Below is a small trained network, with its code and all its weights. Each question gives an input and a class and asks what happens when units are switched off, that is, made to give their printed mean instead of their output.

import numpy as np


def w(rows, s, z=0):
    codes = np.array(rows[::2]) - 128.0
    scale = np.full(codes.shape[1], s)
    scale[-1] = z or s
    return codes * scale


def f(y):
    return np.maximum(y, 0)


def log_softmax(a):
    a = a - a.max(-1, keepdims=True)
    return a - np.log(np.exp(a).sum(-1, keepdims=True))


def net(x, mask):
    res = np.array(x, float).reshape(1, 7) / 4 @ E
    y = f(res @ A[0][:, :-1].T + A[0][:, -1])
    res = res + np.where(mask, y, B[0][:, -1]) @ B[0][:, :-1]
    return log_softmax(res[-1] @ U[:, :-1].T + U[:, -1])


A, B = {}, {}
E = w([
[201,131,38,14,254],'x0',
[251,151,84,154,12],'x1',
[131,130,132,127,131],'x2',
[125,131,127,125,128],'x3',
[122,131,126,117,123],'x4',
[131,128,129,128,128],'x5',
[90,234,34,176,126],'x6',
],0.0078)
A[0] = w([
[199,114,36,87,155,120],'neuron 1',
[116,28,210,150,61,149],'neuron 2',
[180,191,108,85,159,169],'neuron 3',
[135,118,135,80,231,113],'neuron 4',
[143,162,95,208,56,120],'neuron 5',
[41,197,44,164,163,84],'neuron 6',
[77,69,137,183,105,36],'neuron 7',
[54,161,150,149,166,42],'neuron 8',
[150,83,93,59,198,164],'neuron 9',
[107,245,115,201,72,92],'neuron 10',
[174,184,95,71,153,2],'neuron 11',
[96,98,139,82,184,110],'neuron 12',
[62,79,170,154,96,16],'neuron 13',
[182,134,55,97,175,17],'neuron 14',
[255,104,111,116,69,56],'neuron 15',
[56,133,127,172,161,16],'neuron 16',
],0.0092,0.0056)
B[0] = w([
[51,140,195,156,193,249],'neuron 1',
[96,222,227,205,170,244],'neuron 2',
[54,88,137,153,178,227],'neuron 3',
[179,52,86,92,53,228],'neuron 4',
[205,130,89,64,40,225],'neuron 5',
[46,177,231,178,216,217],'neuron 6',
[39,84,92,82,162,167],'neuron 7',
[125,224,243,235,131,170],'neuron 8',
[115,62,82,48,91,254],'neuron 9',
[199,36,59,83,52,229],'neuron 10',
[203,216,220,249,72,180],'neuron 11',
[136,56,51,92,107,194],'neuron 12',
[57,41,154,102,243,174],'neuron 13',
[107,214,213,243,93,203],'neuron 14',
[28,123,183,223,223,221],'neuron 15',
[181,240,235,254,105,160],'neuron 16',
],0.0078,0.0081)
U = w([
[53,94,152,125,236,182],'0',
[165,254,191,214,85,224],'1',
[221,24,19,13,34,6],'2',
],0.009,0.0017)

Each question gives the input, the list of numbers given to net, and the class t.
The units are the neurons (one row each of A and B). Each row of codes is followed by its name. A weight is (code - 128) times the scale printed after its matrix; where a second scale follows, it is the last column's (A, B and U).
mask holds one flag per neuron, in row order. A switched-off neuron (its flag False) gives its mean, the last column of its row in B, instead of its output. The means were averaged over made-up inputs and are rounded, as every weight is.
A unit's drop is (log p(t) with every unit on - log p(t) with that unit switched off) / (log p(t) with every unit on - log p(t) with every unit switched off).
The circuit of an input: a set's keep is (log p(t) with only the set's units on - log p(t) with every unit switched off) / (log p(t) with every unit on - log p(t) with every unit switched off). Starting from the 12 units with the biggest drops (on a tie, the unit counted first), units are removed one at a time, each time the one whose removal leaves the highest keep (on an exact tie, the one counted first), for as long as the keep stays at least 0.8.
circuit, biggest first: the units of the circuit, biggest drop first
unit that matters most: the unit with the biggest drop
top k neurons: the k neurons with the biggest drops, biggest first
drop when u is switched off: that unit's drop, to one decimal
input [-8,0,2,-3,0,3,-8], class 0: unit that matters most => neuron 13
input [2,6,3,0,-3,-2,-2], class 0: circuit, biggest first => (neuron 15; neuron 11)
input [0,-7,-6,8,-3,-3,1], class 1: top 2 neurons => (neuron 16; neuron 8)
input [0,4,-1,0,5,-2,8], class 2: top 2 neurons => (neuron 10; neuron 2)
input [8,2,-1,4,6,-8,3], class 1: top 2 neurons => (neuron 11; neuron 14)
input [0,7,-4,0,-3,8,7], class 2: top 3 neurons => (neuron 10; neuron 5; neuron 2)
input [6,-6,-4,3,5,2,0], class 2: top 2 neurons => (neuron 4; neuron 9)
input [8,-2,-7,-2,-8,-1,0], class 2: top 2 neurons => (neuron 4; neuron 9)
input [7,7,2,-5,7,8,-1], class 0: top 4 neurons => (neuron 15; neuron 3; neuron 1; neuron 9)
input [7,7,-6,-1,-7,3,-1], class 0: drop when neuron 3 is switched off => 1.1
input [6,-1,-4,-5,-5,4,-1], class 2: drop when neuron 9 is switched off => 0.3
input [-4,-8,4,-1,2,-7,5], class 1: drop when neuron 8 is switched off => 0.8
input [1,8,6,4,0,1,-1], class 0: drop when neuron 1 is switched off => 0.1
input [-3,-8,1,3,7,-1,3], class 1: unit that matters most => neuron 16
